The state runs from 0 to 42 as a chain.
Steps: fo is -1; ze is -5; si is +1; le is -2.

Named rows; a name shown again gets a slightly different row:
p19:  -71    50   -57    21    23    75   -52   -24   -18   -31    25   -69    12   -32    32   -32   -58   -20    27   -36   -20    46    27    31  -119     8   -62    79   -52    40   -32    52   -52   -32    37   -55    20    92    40   -35   -32   -39   -23    63    15   -60    34    38   -57    49    90     5   -19    92    -2   -44   -45    77   -45   -55    41    -9    23    68    40    70    47   -20
p21:  -62    22   -63     4    12    90   -20   -35   -17   -13     9   -85    12    -3    24   -44   -77    17    43   -17   -10    62    10    39  -120    39   -75    32   -17    48   -19    39   -20   -40    21   -66     7    74    50   -12   -32   -16    -8    80   -14   -75    48    24   -67    19   109     0    -6   104    -5   -58   -67    52   -59   -40    54    -5    24    24    18    90    58     8
p35:   53   -89    -5   -24   -40     3    85    -4    -1    58   -43   -12     2    73   -36    -5    -3    83    -4    49    33    14   -48    -3    66    62    -4  -130    92     6    41   -41    91    -5   -38   -11   -41   -52     6    65    -4    68    45     7   -63    -8     5   -69    -7   -89    14    -6    35    10    -5   -10    -2   -77    -5    70     7    14    -2  -111   -61     7     8    93
p37:   60   -86     3   -36   -34    -9    82     0    -5    53   -42     5    -3    69   -33    -1     2    82    -1    53    42     4   -46   -14    73    56    -3  -134    93    -1    40   -35    85    -2   -48    -3   -44   -51     0    64    -1    60    48    -2   -60    -3    -4   -69     5   -84     3    -3    27     0    -9     1    -2   -78    -3    70     2    21    -3  -117   -63    -4    -3    86
p4:  -24    77    33    31    42   -40   -76    20     6   -48    39    43   -10   -66    30    15    41   -86   -23   -48   -29   -43    48   -13   -19   -81    38   117   -84   -22   -33    22   -79    19    35    34    43    16   -25   -66    23   -55   -37   -42    67    34   -16    68    34    79   -59     6   -28   -50     6    22    34    57    25   -58   -22   -21    -9   104    57   -44   -25   -98
p23:  -44   -17   -70    -3    -8    86    15   -38   -15    18    -8   -92    15    28     5   -50   -87    51    41     8     8    68   -12    33   -85    70   -80   -32    22    51    -1    28    17   -41     6   -73    -5    52    56    16   -38    11    17    87   -43   -78    52   -20   -65   -16   122    -2     3   110     6   -55   -65    17   -56    -4    54    -3    29   -29   -14    88    58    56
p25:  -16   -47   -62   -11   -25    79    42   -36   -19    31   -20   -76    19    46   -14   -38   -69    69    37    20    23    64   -28    25   -48    76   -64   -76    50    44     9     9    45   -40   -14   -62   -27    23    45    37   -33    36    26    69   -57   -68    43   -38   -57   -48   103    -1    17    90    -1   -50   -51   -21   -44    22    51    17    15   -62   -32    77    44    80
p3:  -11    77    36    20    31   -44   -73    22     8   -45    45    42    -1   -64    30    30    48   -88   -27   -44   -32   -42    49   -11    -9   -77    41   112   -77   -28   -31     7   -71    27    34    39    34    18   -23   -60    22   -57   -40   -47    69    42   -23    60    36    69   -60     1   -28   -56     0    34    34    50    29   -51   -31   -17   -17    99    54   -46   -29   -92
p29:   20   -84   -37   -23   -39    40    72   -22    -4    43   -45   -50     4    60   -26   -24   -42    88    20    43    34    40   -41    19    10    74   -41  -121    82    30    29   -18    73   -25   -35   -40   -31   -11    27    60   -24    56    43    45   -69   -39    26   -60   -34   -68    63    -8    28    54    -3   -28   -32   -52   -34    53    33    22    13  -106   -59    47    29    92
p19:  -80    52   -53    18    19    81   -48   -33   -15   -32    26   -71     9   -33    36   -33   -62   -32    33   -35   -28    44    34    27  -123     7   -63    74   -53    36   -26    48   -44   -35    36   -59    32    84    40   -44   -32   -37   -26    64    15   -67    37    37   -51    43    99     2   -19    78     3   -48   -58    80   -39   -60    46   -12    24    65    29    69    47   -28
p4:  -24    78    33    25    40   -41   -76    20    10   -50    44    44    -6   -75    24    22    41   -87   -18   -42   -43   -42    48   -11   -17   -79    38   122   -78   -21   -29    19   -71    23    37    36    43    21   -24   -61    21   -56   -35   -42    68    42   -20    58    34    77   -56     0   -25   -54     7    27    41    51    28   -58   -27   -21   -14   103    54   -46   -26  -100
p22:  -57     0   -68     0     2    90     3   -41   -19     3    -4   -91     6    12    11   -47   -80    33    39    -5     1    65     1    38  -107    52   -77     6     1    51   -10    39    -1   -40    13   -77    -5    64    47     1   -45     6    -3    84   -26   -81    47    -3   -63    -1   121     3     5   109    -2   -55   -59    41   -51   -17    50     5    23     2     2    93    59    28
p2:  -14    69    37    27    38   -44   -67    29     7   -53    43    48    -6   -64    28    28    38   -86   -26   -42   -32   -48    38   -11    -5   -79    42   113   -77   -30   -28    17   -72    26    31    44    40    19   -32   -57    25   -52   -45   -53    71    40   -32    61    41    74   -68    -1   -29   -66     5    34    31    51    31   -46   -36   -20   -13    99    51   -50   -33   -97
p39:   56   -87    11   -29   -36   -16    84     3     0    51   -45    13    -4    66   -42     4     7    73    -5    53    38     6   -44    -9    88    51    11  -128    86    -1    33   -39    81     8   -42    10   -42   -67    -5    61     3    64    43    -5   -52     5    -5   -72    11   -81   -14    -8    28   -17    -7     8     9   -88     5    78    -3    24     1  -113   -66   -17    -6    88
p21:  -71    24   -66     5    16    91   -17   -33   -21   -16    12   -85     7    -3    23   -52   -75    15    44   -15    -4    61    12    38  -113    31   -76    25   -16    47   -15    42   -20   -35    21   -71     6    78    59   -13   -43   -15   -10    86   -12   -77    48    22   -68    15   112    -2   -13   108     4   -59   -61    59   -52   -35    52    -2    21    26    17    93    53    11
p17:  -70    63   -29    26    29    49   -68   -14    -8   -38    33   -43     7   -53    36   -25   -36   -46    17   -47   -33    24    42    30  -111   -17   -41   112   -70    24   -30    45   -74   -22    47   -36    35    78    32   -53   -22   -54   -32    46    33   -42    20    51   -28    66    63     7   -26    57     7   -26   -33    88   -29   -69    30   -19    18    96    52    49    33   -48
p28:   15   -74   -41   -23   -39    48    70   -32    -3    52   -40   -54    11    62   -26   -33   -45    85    25    43    42    45   -49    16    -3    76   -50  -107    73    31    31   -12    76   -24   -31   -37   -32    -8    24    57   -22    52    39    55   -69   -53    25   -57   -43   -69    74    -7    22    63   -11   -34   -40   -51   -33    53    36    12    23   -92   -55    56    35    95

Where do the symbols, taken in turn from left to right, take each start?
Answer with the state's name.
  55   -78    -3   -30   -43    -6    93    -7     6    59   -47     2     1    65   -43     5     1    80     2    50    36     6   -46   -13    74    55     3  -134    89     3    40   -43    84     1   -45     4   -40   -60    -3    67     4    64    44    -3   -58     0     0   -69     3   -80    -5    -1    28     2    -8    -6     0   -79     3    72    -5    18     1  -110   -60     2     2    88
le -> p35
 -38    82    15    32    38    -8   -81    14     1   -56    47    15     1   -70    35     5    16   -88    -9   -51   -40   -20    46     2   -52   -66    12   123   -85   -12   -36    34   -89    11    40    11    40    41   -12   -60     5   -65   -42   -23    69    17    -3    75    15    89   -25     3   -31   -22     7    12    11    76     4   -64   -13   -12    -5   115    58   -14    -6   -97
ze -> p4
  52   -80    -1   -27   -45    -3    86    -2    -1    53   -49    -4    -1    65   -36    -8    -6    73     8    50    41    12   -47    -4    66    59    -9  -133    85     3    41   -34    92     2   -43    -1   -44   -56     7    71    -2    61    51     4   -61    -5     6   -70    -3   -78     4    -8    29     4    -4    -5    -6   -85    -4    73     0    16     3  -112   -69     4     1    85
si -> p37
 -27    84    22    28    41   -24   -73    12     6   -50    42    32    -9   -69    26    18    33   -84   -20   -47   -33   -32    49    -7   -31   -76    30   127   -88   -19   -34    24   -78    11    39    26    43    26   -24   -64     9   -60   -41   -27    68    27   -19    62    21    80   -47     6   -26   -46     7    13    24    66    23   -60   -25   -18   -12   111    64   -37   -22   -98
le -> p4
  -1   -66   -45   -23   -30    59    67   -31   -13    35   -37   -61     5    66   -24   -33   -52    81    25    34    33    49   -35    23   -17    76   -55  -101    74    36    26     0    68   -26   -28   -54   -32     9    38    39   -25    52    33    57   -68   -53    29   -53   -51   -60    82    -8    21    76    -6   -34   -48   -34   -37    38    38    13    17   -96   -59    67    40    92
ze le fo -> p19
  12   -75   -38   -31   -35    54    76   -20    -7    47   -44   -53    10    64   -20   -26   -50    86    30    38    28    44   -44    18     8    80   -42  -111    78    30    31   -16    67   -26   -28   -45   -39    -9    28    59   -27    54    36    54   -70   -49    31   -59   -44   -69    71    -7    20    59   -12   -34   -37   -46   -33    45    30    17    13  -100   -55    56    30    94
si -> p29
 -43    90     5    30    43    -4   -78    10     8   -49    44     8     2   -69    38     8     9   -83     2   -49   -38   -18    46     3   -65   -65    11   126   -91    -5   -32    38   -87     5    49     7    45    45    -6   -64     5   -66   -48    -8    66    14    -3    70     8    88   -18    -4   -32   -18     5     4    10    79     6   -68   -10   -21    -3   121    61   -12   -12   -93
ze le si -> p4
  40   -86    -9   -28   -39    11    81    -7    -1    56   -51   -15     5    68   -38    -6   -11    86     5    51    35    15   -48    -5    61    67   -14  -128    92    10    41   -30    82    -6   -39   -13   -48   -41     9    65    -8    63    49    18   -61   -17     4   -71   -13   -75    21    -9    26    19    -9   -11    -4   -80   -13    73     7    21     3  -120   -69    17     6    91
ze si ze -> p25
  17   -78   -39   -20   -37    40    72   -23    -9    50   -39   -51     7    70   -20   -27   -43    88    19    45    35    41   -47    15     4    76   -41  -111    75    26    31   -18    74   -17   -29   -36   -37   -14    25    57   -20    63    45    44   -71   -39    22   -61   -31   -78    65     1    27    53    -2   -27   -31   -58   -30    58    28    18    12  -101   -58    47    29    95
le si -> p28
   5   -71   -53   -19   -31    61    62   -25   -10    38   -37   -66    11    58   -19   -28   -58    83    28    36    24    52   -38    15   -17    82   -54   -97    70    37    20   -10    67   -27   -26   -44   -33    -4    37    55   -28    51    34    58   -67   -60    37   -49   -51   -67    78    -6    24    76     0   -39   -40   -39   -43    44    36    14    14   -88   -53    59    34    92
ze -> p22
 -17    75    37    22    33   -55   -73    32    10   -51    37    60    -7   -66    23    25    47   -83   -27   -37   -31   -50    41   -12     6   -79    47   110   -81   -27   -24    13   -69    21    30    50    41     5   -31   -52    27   -47   -41   -51    73    48   -26    53    47    71   -70     5   -29   -63     5    38    41    42    34   -47   -34   -20   -18    96    51   -53   -32   -90
fo si si si -> p3
 -23   -47   -59   -23   -27    77    40   -35   -15    31   -27   -84    11    52    -7   -43   -67    71    31    28    23    70   -28    31   -45    77   -68   -77    49    48    12     8    50   -31   -12   -59   -29    28    43    34   -32    37    24    78   -55   -69    37   -32   -58   -48   103    -6    21    96    -5   -48   -56   -10   -47    24    51     6    28   -62   -36    82    53    82
ze le fo -> p17
  15   -77   -34   -23   -43    40    75   -22    -8    49   -40   -49     8    67   -27   -28   -41    87    24    43    32    38   -41    13    16    81   -40  -116    76    28    23   -18    76   -14   -28   -40   -39   -19    28    54   -16    55    44    47   -68   -40    16   -62   -40   -76    66    -5    32    58    -9   -31   -30   -51   -26    56    31    12    16  -102   -57    44    31    95
ze fo -> p23
  21   -83   -30   -22   -34    33    87   -21    -7    55   -43   -40     2    68   -30   -18   -34    85    16    47    32    38   -48    12    22    72   -32  -125    85    19    31   -23    78   -17   -34   -36   -40   -20    20    60   -20    61    44    36   -70   -33    23   -59   -29   -77    53    -7    25    49   -11   -19   -28   -60   -19    60    27     6    11  -106   -53    42    23    98
ze si fo le -> p23
 -44   -22   -73    -8    -6    88    21   -40   -15     6    -9   -94    15    22     0   -44   -79    50    38    -1     5    69   -17    38   -86    63   -77   -29    20    48     2    28    19   -44     2   -67   -10    54    54    19   -39     6    10    90   -43   -83    46   -15   -65   -26   116     5     1   110    -5   -50   -67    19   -50    -8    57     5    28   -24   -11    86    55    58
si si -> p25
 -26    80    27    25    33   -35   -76    21     4   -52    41    47    -3   -71    29    19    39   -93   -14   -43   -36   -42    46   -12   -15   -74    32   122   -81   -27   -31    18   -74    22    34    43    37    18   -22   -64    15   -57   -40   -37    65    34   -24    63    33    83   -63     0   -31   -47     6    29    27    50    25   -56   -27   -19   -15   108    61   -44   -25   -95
fo -> p3
   8   -74   -38   -23   -33    51    71   -27    -9    40   -43   -50     4    64   -26   -28   -51    91    29    41    37    45   -46    14     6    76   -42  -111    73    30    21   -12    68   -23   -26   -44   -37    -9    34    60   -25    52    40    46   -67   -50    27   -55   -43   -76    63    -2    25    63    -5   -34   -40   -46   -31    42    37    10    13   -96   -53    52    37    93
si -> p29
   4   -67   -47   -25   -29    59    66   -26    -6    46   -33   -69    12    60   -25   -35   -55    88    26    39    26    45   -36    14   -16    80   -60  -101    68    32    21    -3    66   -30   -23   -50   -32     1    39    48   -26    53    36    59   -67   -56    28   -54   -46   -65    84    -2    19    78   -11   -50   -42   -36   -40    42    34    17    22   -88   -50    66    38    92
fo si le -> p25
 -55    89    -1    32    44    -4   -84     8     0   -57    49     7    -4   -65    35     4     3   -83    -2   -51   -35   -11    53     4   -64   -66     2   129   -89    -3   -35    34   -88     4    47     6    41    55     0   -63     3   -66   -46    -7    59     3    -8    70     4    87    -9     9   -29   -12     4     1     0    81     1   -74    -2   -20    -2   115    64    -4    -5   -93
ze ze si -> p2
  -1    71    44    29    37   -59   -67    28     9   -43    39    56   -10   -58    23    31    54   -85   -23   -33   -38   -46    32   -19     7   -75    48   105   -71   -29   -24    10   -73    25    30    47    37     4   -28   -52    26   -53   -40   -59    64    51   -30    55    43    68   -75     4   -26   -75     4    37    42    44    33   -42   -32   -12   -15    90    51   -54   -34   -89
si si -> p2
 -42    85     8    32    43   -11   -84    12    -1   -58    44    18    -3   -72    37    11    17   -86    -6   -49   -33   -25    53     0   -47   -66    20   130   -89   -15   -28    22   -87     6    41    15    44    42   -15   -65     8   -63   -47   -12    66    15    -8    70    17    83   -31     8   -37   -23    13    15    14    78    12   -64   -10   -18    -8   113    63   -20   -15   -88
fo ze fo -> p2
   2   -71   -46   -22   -33    58    62   -29   -19    46   -33   -61     7    55   -13   -29   -58    88    26    38    27    57   -40    24   -13    79   -50  -104    71    35    23    -5    64   -31   -19   -48   -39     7    36    49   -25    45    37    63   -66   -52    36   -55   -48   -68    85    -3    22    68    -6   -34   -47   -40   -37    38    40    12    20   -90   -51    63    37    94
le -> p25
  34   -81   -20   -24   -44    23    85   -15    -8    52   -46   -24     2    67   -35   -16   -28    89    12    47    36    31   -46    -2    39    68   -26  -129    87    20    34   -30    79   -11   -43   -23   -47   -36    15    64   -16    66    47    26   -70   -22    14   -71   -22   -78    33    -3    36    25    -4   -14   -19   -72   -18    63    18    14     9  -113   -59    25    20    97
le ze -> p25
 -78    54   -51    19    26    81   -53   -25   -12   -32    24   -68     9   -30    29   -37   -59   -27    30   -33   -24    48    31    38  -126     5   -62    77   -54    39   -30    53   -46   -37    37   -56    29    85    45   -40   -34   -36   -22    61    16   -57    35    43   -55    49    97     0   -20    84     5   -44   -54    69   -41   -59    40   -14    20    73    33    63    40   -28
le le si si -> p17
 -23    72    38    22    38   -40   -78    23    14   -48    45    48    -2   -70    24    21    42   -90   -21   -42   -40   -41    43   -11   -11   -75    43   115   -80   -20   -20    22   -77    21    29    36    41    13   -25   -57    30   -52   -44   -38    68    36   -26    62    32    77   -54     5   -29   -55     2    29    38    48    30   -55   -30   -16   -14   102    57   -43   -26   -96
le si si -> p3
  61   -87     8   -25   -38   -28    81     5     9    57   -46    21    -5    57   -37    11    13    71    -4    47    44    -2   -44   -16    88    44    10  -125    89    -7    38   -47    82     8   -47    19   -42   -67   -14    61     8    65    43   -21   -53    15    -7   -67    15   -82   -27   -10    22   -26    -8    11    16   -85    13    70   -15    15   -10  -114   -65   -20    -7    74
le le -> p37
 -24    79    29    27    37   -27   -85    16     4   -52    40    32    -5   -70    30    19    30   -90   -10   -43   -36   -33    45    -4   -32   -72    28   126   -86   -22   -30    27   -73    16    40    30    44    26   -20   -68    11   -58   -48   -33    65    33   -21    67    27    79   -40    -2   -26   -44     4    23    21    65    30   -60   -14   -19   -12   113    61   -42   -20   -94
le -> p4
  28   -76   -31   -24   -37    38    84   -16    -6    57   -42   -38     9    71   -26   -23   -39    86    18    50    33    37   -42    11    29    74   -34  -123    75    21    36   -24    82   -13   -38   -34   -39   -21    20    62   -17    65    45    34   -74   -36    21   -63   -29   -76    51    -4    32    41    -1   -20   -33   -52   -25    58    21    13     9  -108   -60    35    23    92
fo -> p29
 -15    76    34    27    32   -46   -72    27    12   -50    43    49    -3   -59    28    20    40   -91   -22   -41   -35   -39    38    -9   -11   -74    44   116   -80   -21   -26    17   -75    20    36    33    37    20   -37   -60    23   -59   -39   -38    73    42   -25    69    37    71   -59    -1   -26   -56     7    25    30    52    34   -52   -27   -19   -17    99    58   -48   -26   -95
fo -> p2
 -34    83    18    25    35   -26   -79    17     4   -49    48    26    -4   -65    34    17    19   -92   -12   -51   -41   -35    48     0   -38   -73    24   126   -80   -20   -35    23   -82    14    39    30    40    35   -17   -65     9   -55   -47   -28    73    23   -15    68    26    81   -38     2   -31   -36     9    22    22    61    17   -62   -14   -23    -9   116    64   -25   -21   -98
le fo fo -> p3
 -30    79    17    27    46   -22   -76     9     8   -51    46    27   -15   -64    33    13    24   -86   -14   -48   -40   -30    46    -2   -39   -70    23   129   -85   -22   -34    22   -88    12    37    28    49    36   -14   -72     9   -66   -43   -34    69    25   -17    64    20    86   -39     4   -27   -37     1    16    25    71    29   -60   -15   -26    -3   113    59   -31   -16   -97
le le -> p3
   9   -80   -43   -27   -28    54    73   -23    -9    40   -46   -54     8    57   -27   -25   -45    88    22    37    33    52   -43    16     1    75   -49  -115    72    28    27   -12    70   -25   -30   -40   -31   -12    34    50   -24    48    36    57   -74   -49    30   -61   -39   -70    68    -9    29    64    -8   -36   -41   -50   -33    46    30    21    13   -97   -56    49    32    95
ze si ze le -> p17
 -58    84     1    31    41     8   -85    -1    -1   -55    48    -4     0   -68    36     0     2   -74    -1   -53   -35    -5    51    10   -74   -52    -5   129   -85    -1   -43    38   -87     1    51    -1    42    53     8   -64     1   -65   -46     4    63     0    -2    66     4    83     2     5   -27     0     9     1     4    88     2   -68    -5   -11    -3   112    60     2     0   -89
ze ze -> p2
  53   -89    -4   -30   -39    -2    80    -6     1    48   -46    -1     2    71   -31    -1    -3    83     2    56    34     8   -55   -11    69    62    -2  -129    97     3    37   -35    87     2   -44    -2   -43   -59     3    65     0    69    41     4   -63    -2     4   -70    -4   -86     8    -6    28     1    -7    -2    -5   -84    -2    74     3    22     1  -111   -67     4     1    91
fo ze le ze -> p23
  62   -86     7   -35   -38   -19    85     5     2    54   -36    15    -2    70   -37    12     6    75   -12    54    35    -1   -54   -12    89    45     5  -127    91   -12    42   -47    85    14   -41    11   -47   -63   -10    65     8    62    43    -8   -56    10    -7   -65     3   -81   -17   -10    35   -13    -4    10    15   -88     4    77    -6    19   -10  -112   -60   -17    -7    81
le le ze le -> p29
  32   -85   -21   -30   -37    22    82   -11    -6    57   -40   -30     6    75   -31   -16   -24    88     6    54    38    28   -49    -3    42    69   -18  -128    88    18    30   -25    79   -13   -38   -19   -44   -36    15    64    -6    62    45    20   -76   -24     9   -67   -18   -83    36    -5    32    29    -3   -17   -16   -67   -20    61    14    18     6  -122   -67    24    16    98
si ze ze -> p23
  61   -92    15   -26   -38   -26    77     9     7    52   -42    17    -1    59   -41     7    16    66    -6    54    33     3   -53   -15    96    40    14  -128    82   -12    38   -44    78    12   -47    15   -41   -66   -10    68     7    62    44   -17   -59    13    -8   -68    13   -75   -27    -6    31   -17    -9    10    14   -88     8    75   -11    19    -7  -111   -63   -19    -9    79
si ze le -> p35
 -28    82    21    31    43   -27   -77    12    11   -58    43    24    -8   -73    33    17    29   -87    -7   -46   -38   -31    46     2   -38   -71    26   128   -83   -14   -37    30   -87    12    35    19    46    35   -14   -65    10   -64   -46   -19    70    28   -16    70    20    82   -36    12   -35   -36     9    20    20    67    22   -63   -22   -16    -9   114    64   -32   -15   -97
ze -> p2
 -75    38   -64    12    15    81   -34   -28   -14   -27    18   -78    10   -22    28   -44   -69    -9    36   -28   -13    58    23    33  -121    24   -69    57   -35    41   -22    47   -37   -38    28   -68    23    81    42   -22   -32   -29   -25    76    -6   -66    38    34   -63    40   105     2   -14    93     4   -50   -59    66   -51   -50    46   -14    26    51    34    79    42    -3
fo -> p19
  56   -87    11   -30   -41   -17    88    -2     0    46   -43    10    -4    68   -29     9     2    73    -6    52    37     3   -51   -12    90    56     7  -129    86    -4    39   -38    89     7   -50     2   -44   -65    -1    64    -2    60    42   -14   -55     6    -4   -68     4   -77   -10   -11    29   -17    -7     9     3   -93     7    76    -7    23    -9  -116   -54   -13    -4    89
fo si -> p39
